Here is a tiny trained network, its code and every weight. The questions are about switching its units off for an input and a class, where a switched-off unit gives its printed mean instead of its output.

import numpy as np


def w(rows, s, z=0):
    codes = np.array(rows[::2]) - 128.0
    scale = np.full(codes.shape[1], s)
    scale[-1] = z or s
    return codes * scale


def norm(h):
    return h / np.sqrt((h * h).mean(-1, keepdims=True) + 1e-5)


def f(y):
    return y / 2 * (1 + np.tanh(0.7978845608 * (y + 0.044715 * y**3)))


def log_softmax(a):
    a = a - a.max(-1, keepdims=True)
    return a - np.log(np.exp(a).sum(-1, keepdims=True))


def net(x, mask):
    res = np.array(x, float).reshape(1, 8) / 4 @ E
    u = 0
    for l in range(3):
        y = f(norm(res) @ A[l][:, :-1].T + A[l][:, -1])
        res = res + np.where(mask[u : u + 9], y, B[l][:, -1]) @ B[l][:, :-1]
        u += 9
    return log_softmax(norm(res)[-1] @ U[:, :-1].T + U[:, -1])


A, B = {}, {}
E = w([
[80,148,112,132,33,102,199,161,148,255],'x0',
[102,93,138,129,69,128,88,152,156,162],'x1',
[117,148,84,183,40,143,109,87,64,193],'x2',
[176,81,113,79,102,126,98,123,174,149],'x3',
[160,157,107,126,148,131,126,137,120,140],'x4',
[152,116,59,84,172,86,195,111,84,108],'x5',
[129,127,110,121,131,84,67,164,117,188],'x6',
[130,97,44,134,131,167,109,159,144,121],'x7',
],0.0018)
A[0] = w([
[81,88,120,150,118,190,69,170,144,47,97],'L0N0',
[128,179,104,118,58,80,221,111,90,227,167],'L0N1',
[182,94,144,82,150,127,66,100,177,50,92],'L0N2',
[154,103,155,118,195,182,60,91,134,2,4],'L0N3',
[68,205,137,219,134,161,184,103,69,141,38],'L0N4',
[187,108,128,160,82,114,57,94,80,161,187],'L0N5',
[181,67,69,75,151,100,77,150,169,127,20],'L0N6',
[70,156,185,209,134,105,23,200,130,173,117],'L0N7',
[104,121,86,124,115,82,100,178,138,177,65],'L0N8',
],0.0029,0.0011)
B[0] = w([
[84,111,89,174,126,75,184,135,132,151,169],'L0N0',
[101,63,144,155,131,154,138,125,153,45,253],'L0N1',
[71,113,125,199,152,187,193,182,97,113,186],'L0N2',
[110,130,133,147,188,111,217,252,112,76,215],'L0N3',
[54,119,165,161,163,133,161,179,130,77,172],'L0N4',
[92,148,161,79,116,174,138,75,176,152,188],'L0N5',
[130,138,176,190,168,169,157,126,46,86,152],'L0N6',
[125,60,148,90,62,160,177,33,101,129,214],'L0N7',
[137,120,165,79,142,178,148,127,86,99,143],'L0N8',
],0.0029,0.0019)
A[1] = w([
[153,139,29,205,154,166,97,119,53,133,123],'L1N0',
[106,128,51,104,155,105,137,196,136,203,151],'L1N1',
[126,166,191,141,81,140,47,84,89,214,137],'L1N2',
[86,115,188,149,88,119,160,173,202,140,145],'L1N3',
[119,103,80,58,125,27,139,133,94,141,1],'L1N4',
[112,187,123,65,166,73,147,148,109,169,129],'L1N5',
[126,217,234,124,221,57,97,132,139,90,88],'L1N6',
[143,90,143,111,151,132,80,174,147,70,88],'L1N7',
[244,146,83,39,254,80,96,137,97,175,79],'L1N8',
],0.0031,0.0018)
B[1] = w([
[183,181,212,41,96,173,75,144,185,153,221],'L1N0',
[178,35,189,109,143,162,55,129,89,110,168],'L1N1',
[181,57,174,67,63,188,174,51,108,90,210],'L1N2',
[110,177,125,100,121,187,4,115,143,158,255],'L1N3',
[184,44,107,108,151,118,145,154,159,114,82],'L1N4',
[154,59,143,194,124,115,68,201,119,124,116],'L1N5',
[219,131,145,200,69,87,144,80,76,117,189],'L1N6',
[68,117,118,141,150,130,170,141,98,114,140],'L1N7',
[34,65,173,173,44,150,86,127,132,182,190],'L1N8',
],0.0028,0.0013)
A[2] = w([
[104,98,164,111,145,174,139,155,211,167,79],'L2N0',
[232,92,88,73,126,72,172,69,120,137,2],'L2N1',
[152,134,1,93,59,183,125,149,148,206,188],'L2N2',
[205,132,116,54,162,156,25,193,193,184,55],'L2N3',
[161,130,72,149,108,174,62,81,56,137,112],'L2N4',
[152,201,126,177,173,140,161,90,67,46,133],'L2N5',
[115,102,204,110,120,81,174,102,195,159,99],'L2N6',
[191,220,196,169,214,131,163,77,103,22,140],'L2N7',
[71,168,127,189,110,95,207,97,39,166,38],'L2N8',
],0.0031,0.0014)
B[2] = w([
[126,189,103,119,140,146,113,123,108,131,159],'L2N0',
[56,136,95,163,122,101,160,89,168,125,99],'L2N1',
[173,127,187,84,142,128,101,96,94,115,230],'L2N2',
[151,200,76,120,183,117,126,190,138,107,148],'L2N3',
[127,153,157,83,110,128,118,157,193,156,160],'L2N4',
[129,53,134,86,175,137,119,202,114,135,209],'L2N5',
[178,150,86,106,125,146,87,124,92,129,146],'L2N6',
[170,3,131,80,123,121,124,153,65,137,254],'L2N7',
[118,140,101,151,184,156,87,173,188,85,150],'L2N8',
],0.0046,0.0019)
U = w([
[154,16,142,147,209,109,158,225,57,78,209],'0',
[190,237,83,78,163,131,73,174,160,160,79],'1',
[134,134,189,79,3,178,90,26,130,175,228],'2',
[166,162,136,254,117,15,125,110,129,150,4],'3',
[112,124,27,134,133,38,200,56,166,136,11],'4',
[15,201,121,226,115,161,145,145,167,108,93],'5',
],0.0067,0.0029)

Each question gives the input, the list of numbers given to net, and the class t.
The units are the neurons (one row each of A and B). Each row of codes is followed by its name. A weight is (code - 128) times the scale printed after its matrix; where a second scale follows, it is the last column's (A, B and U).
mask holds one flag per neuron, layer by layer. A switched-off neuron (its flag False) gives its mean, the last column of its row in B, instead of its output. The means were averaged over made-up inputs and are rounded, as every weight is.
A unit's drop is (log p(t) with every unit on - log p(t) with that unit switched off) / (log p(t) with every unit on - log p(t) with every unit switched off).
The circuit of an input: a set's keep is (log p(t) with only the set's units on - log p(t) with every unit switched off) / (log p(t) with every unit on - log p(t) with every unit switched off). Starting from the 12 units with the biggest drops (on a tie, the unit counted first), units are removed one at a time, each time the one whose removal leaves the highest keep (on an exact tie, the one counted first), for as long as the keep stays at least 0.8.
units of the circuit, in order: the units of the circuit, biggest drop first
unit that matters most: the unit with the biggest drop
top k neurons: the k neurons with the biggest drops, biggest first
k most important neurons of layer l: the k neurons of layer l with the biggest drops, biggest first
drop when u is switched off: that unit's drop, to one decimal
input [-2,-4,4,0,-8,-5,-4,-7], class 0: units of the circuit, in order => L2N7, L1N8
input [1,5,-8,6,-6,-1,8,-2], class 1: units of the circuit, in order => L2N3, L2N7, L2N0
input [1,-1,5,-6,-7,-1,1,0], class 5: units of the circuit, in order => L2N8
input [5,-3,-6,-2,-7,-8,7,7], class 2: units of the circuit, in order => L0N7, L0N3
input [6,4,0,-4,3,0,-3,-3], class 5: top 4 neurons => L0N1, L0N4, L2N7, L1N0
input [-4,6,4,8,-4,1,2,6], class 1: top 2 neurons => L2N3, L1N0
input [2,7,-3,5,8,2,2,6], class 1: units of the circuit, in order => L2N3, L2N7
input [5,8,-6,-6,5,2,6,-6], class 2: units of the circuit, in order => L0N7, L0N3
input [-3,-2,4,-1,-5,-5,-3,8], class 5: units of the circuit, in order => L2N7, L0N0
input [5,4,-7,-5,-8,-5,4,4], class 2: units of the circuit, in order => L0N7, L0N3
input [8,6,-7,-5,-2,3,7,7], class 1: 2 most important neurons of layer 2 => L2N3, L2N7
input [-7,1,6,-4,6,2,2,4], class 1: top 2 neurons => L1N0, L0N1
input [4,1,-7,-7,-2,-6,-2,0], class 2: top 2 neurons => L1N3, L0N3
input [1,-6,6,4,7,7,1,-1], class 2: unit that matters most => L1N8
input [-3,-5,5,-6,0,-6,2,-8], class 0: top 3 neurons => L0N4, L2N7, L2N5
input [3,5,-5,3,-4,0,3,0], class 1: top 2 neurons => L2N3, L1N8
input [6,6,-3,-3,-3,3,2,1], class 2: 2 most important neurons of layer 0 => L0N1, L0N3
input [6,-1,6,1,-8,8,7,8], class 2: 3 most important neurons of layer 2 => L2N2, L2N5, L2N7
input [-1,-4,0,4,2,-5,4,5], class 1: drop when L0N0 is switched off => 0.1
input [-5,7,5,3,1,7,1,-2], class 2: drop when L1N8 is switched off => 0.1
input [7,3,-5,7,5,0,0,4], class 1: drop when L1N8 is switched off => 0.0
